Below is a small trained network, with its code and all its weights. Each question gives an input and a class and asks what happens when units are switched off, that is, made to give their printed mean instead of their output.

import numpy as np


def w(rows, s, z=0):
    codes = np.array(rows[::2]) - 128.0
    scale = np.full(codes.shape[1], s)
    scale[-1] = z or s
    return codes * scale


def f(y):
    return np.maximum(y, 0)


def log_softmax(a):
    a = a - a.max(-1, keepdims=True)
    return a - np.log(np.exp(a).sum(-1, keepdims=True))


def net(x, mask):
    res = np.array(x, float).reshape(1, 6) / 4 @ E
    y = f(res @ A[0][:, :-1].T + A[0][:, -1])
    res = res + np.where(mask, y, B[0][:, -1]) @ B[0][:, :-1]
    return log_softmax(res[-1] @ U[:, :-1].T + U[:, -1])


A, B = {}, {}
E = w([
[24,79,73,125,77,244],'x0',
[125,135,129,130,127,125],'x1',
[202,223,127,55,39,235],'x2',
[125,132,252,242,94,178],'x3',
[98,58,241,16,53,68],'x4',
[72,187,185,77,254,185],'x5',
],0.0082)
A[0] = w([
[207,176,179,137,171,68,107],'n1',
[125,83,141,126,151,134,253],'n2',
[36,95,65,134,118,205,98],'n3',
[83,64,94,160,187,87,86],'n4',
[144,88,59,157,2,45,64],'n5',
[145,126,173,190,121,144,89],'n6',
[103,74,139,137,125,206,104],'n7',
[84,133,108,138,107,159,88],'n8',
[122,88,185,65,86,106,100],'n9',
[70,171,155,84,201,153,112],'n10',
[123,163,227,202,83,211,111],'n11',
[112,116,74,209,190,111,114],'n12',
[142,89,88,146,66,105,102],'n13',
[145,167,75,192,171,176,87],'n14',
[153,70,191,220,106,143,97],'n15',
[128,111,54,41,132,103,75],'n16',
[144,159,36,65,139,115,101],'n17',
[113,102,68,86,135,81,156],'n18',
[46,65,157,121,135,60,95],'n19',
[87,59,206,74,93,104,102],'n20',
[7,96,106,126,77,175,103],'n21',
[86,107,115,112,100,163,88],'n22',
[71,153,167,71,195,151,85],'n23',
[216,179,121,51,69,222,58],'n24',
[191,99,73,189,137,168,98],'n25',
],0.012,0.015)
B[0] = w([
[166,76,108,113,126,62,194],'n1',
[108,139,106,194,36,108,253],'n2',
[162,107,140,114,122,85,206],'n3',
[108,158,244,130,142,117,189],'n4',
[167,121,122,172,173,176,206],'n5',
[97,104,126,104,154,129,161],'n6',
[147,102,128,126,134,87,168],'n7',
[141,124,113,122,139,98,148],'n8',
[135,159,88,72,123,163,189],'n9',
[152,103,118,192,139,167,189],'n10',
[81,87,118,103,145,137,222],'n11',
[139,169,148,84,83,156,202],'n12',
[148,124,127,175,165,177,173],'n13',
[150,161,101,41,109,152,196],'n14',
[87,105,144,110,161,146,193],'n15',
[89,103,127,97,147,140,175],'n16',
[70,78,131,103,140,132,190],'n17',
[89,96,134,129,126,129,200],'n18',
[130,174,187,114,112,142,195],'n19',
[150,157,96,62,120,156,206],'n20',
[168,108,136,117,131,82,202],'n21',
[156,133,117,125,142,87,154],'n22',
[172,110,104,172,158,196,176],'n23',
[107,177,255,174,96,100,214],'n24',
[138,143,132,96,122,151,182],'n25',
],0.015)
U = w([
[100,211,214,139,156,122,114],'0',
[152,204,100,40,128,181,101],'1',
[3,61,129,99,203,142,101],'2',
[190,122,123,200,204,207,132],'3',
[206,97,124,108,168,16,102],'4',
[95,143,114,151,101,136,251],'5',
[39,198,37,221,57,91,116],'6',
[69,213,19,175,153,93,84],'7',
],0.011,0.023)

Each question gives the input, the list of numbers given to net, and the class t.
The units are the neurons (one row each of A and B). Each row of codes is followed by its name. A weight is (code - 128) times the scale printed after its matrix; where a second scale follows, it is the last column's (A, B and U).
mask holds one flag per neuron, in row order. A switched-off neuron (its flag False) gives its mean, the last column of its row in B, instead of its output. The means were averaged over made-up inputs and are rounded, as every weight is.
A unit's drop is (log p(t) with every unit on - log p(t) with that unit switched off) / (log p(t) with every unit on - log p(t) with every unit switched off).
The circuit of an input: a set's keep is (log p(t) with only the set's units on - log p(t) with every unit switched off) / (log p(t) with every unit on - log p(t) with every unit switched off). Starting from the 12 units with the biggest drops (on a tie, the unit counted first), units are removed one at a time, each time the one whose removal leaves the highest keep (on an exact tie, the one counted first), for as long as the keep stays at least 0.8.
circuit, biggest first: the units of the circuit, biggest drop first
unit that matters most: the unit with the biggest drop
top k neurons: the k neurons with the biggest drops, biggest first
drop of u: that unit's drop, to one decimal
input [-1,1,4,-4,3,0], class 0: top 3 neurons => [n24; n11; n1]
input [-5,-4,-1,3,-7,1], class 1: circuit, biggest first => [n14]
input [2,6,-5,5,-6,-5], class 1: circuit, biggest first => [n12; n14]
input [5,2,6,3,-7,-4], class 1: top 3 neurons => [n14; n25; n4]
input [-2,4,-7,-6,8,-6], class 1: top 4 neurons => [n20; n9; n24; n19]
input [0,4,-7,8,1,0], class 2: top 3 neurons => [n15; n24; n11]
input [-2,8,7,3,-5,8], class 3: top 2 neurons => [n10; n23]
input [8,-5,-7,-6,4,-2], class 4: top 3 neurons => [n21; n3; n24]
input [0,2,0,3,4,-4], class 1: top 3 neurons => [n20; n9; n24]
input [0,-7,-5,6,3,6], class 5: top 3 neurons => [n2; n5; n17]
input [0,4,-7,-2,6,-6], class 0: top 2 neurons => [n19; n4]
input [4,6,-3,4,-6,-7], class 3: top 2 neurons => [n5; n13]
input [6,3,3,4,-1,1], class 4: circuit, biggest first => [n21; n3; n7]
input [-1,-3,0,-8,-4,-2], class 2: unit that matters most => n17
input [7,-5,-1,7,-3,7], class 2: top 2 neurons => [n11; n5]
input [6,-2,0,-8,-4,2], class 2: top 2 neurons => [n17; n16]
input [0,-1,1,5,1,-6], class 3: top 3 neurons => [n5; n17; n13]
input [-5,-8,-5,-4,8,-3], class 1: drop of n20 => 0.3
input [2,2,-1,-6,-2,0], class 2: drop of n17 => 0.2
input [1,0,7,2,-2,3], class 0: drop of n24 => 1.5
input [0,-7,-8,2,-1,5], class 0: circuit, biggest first => [n4]
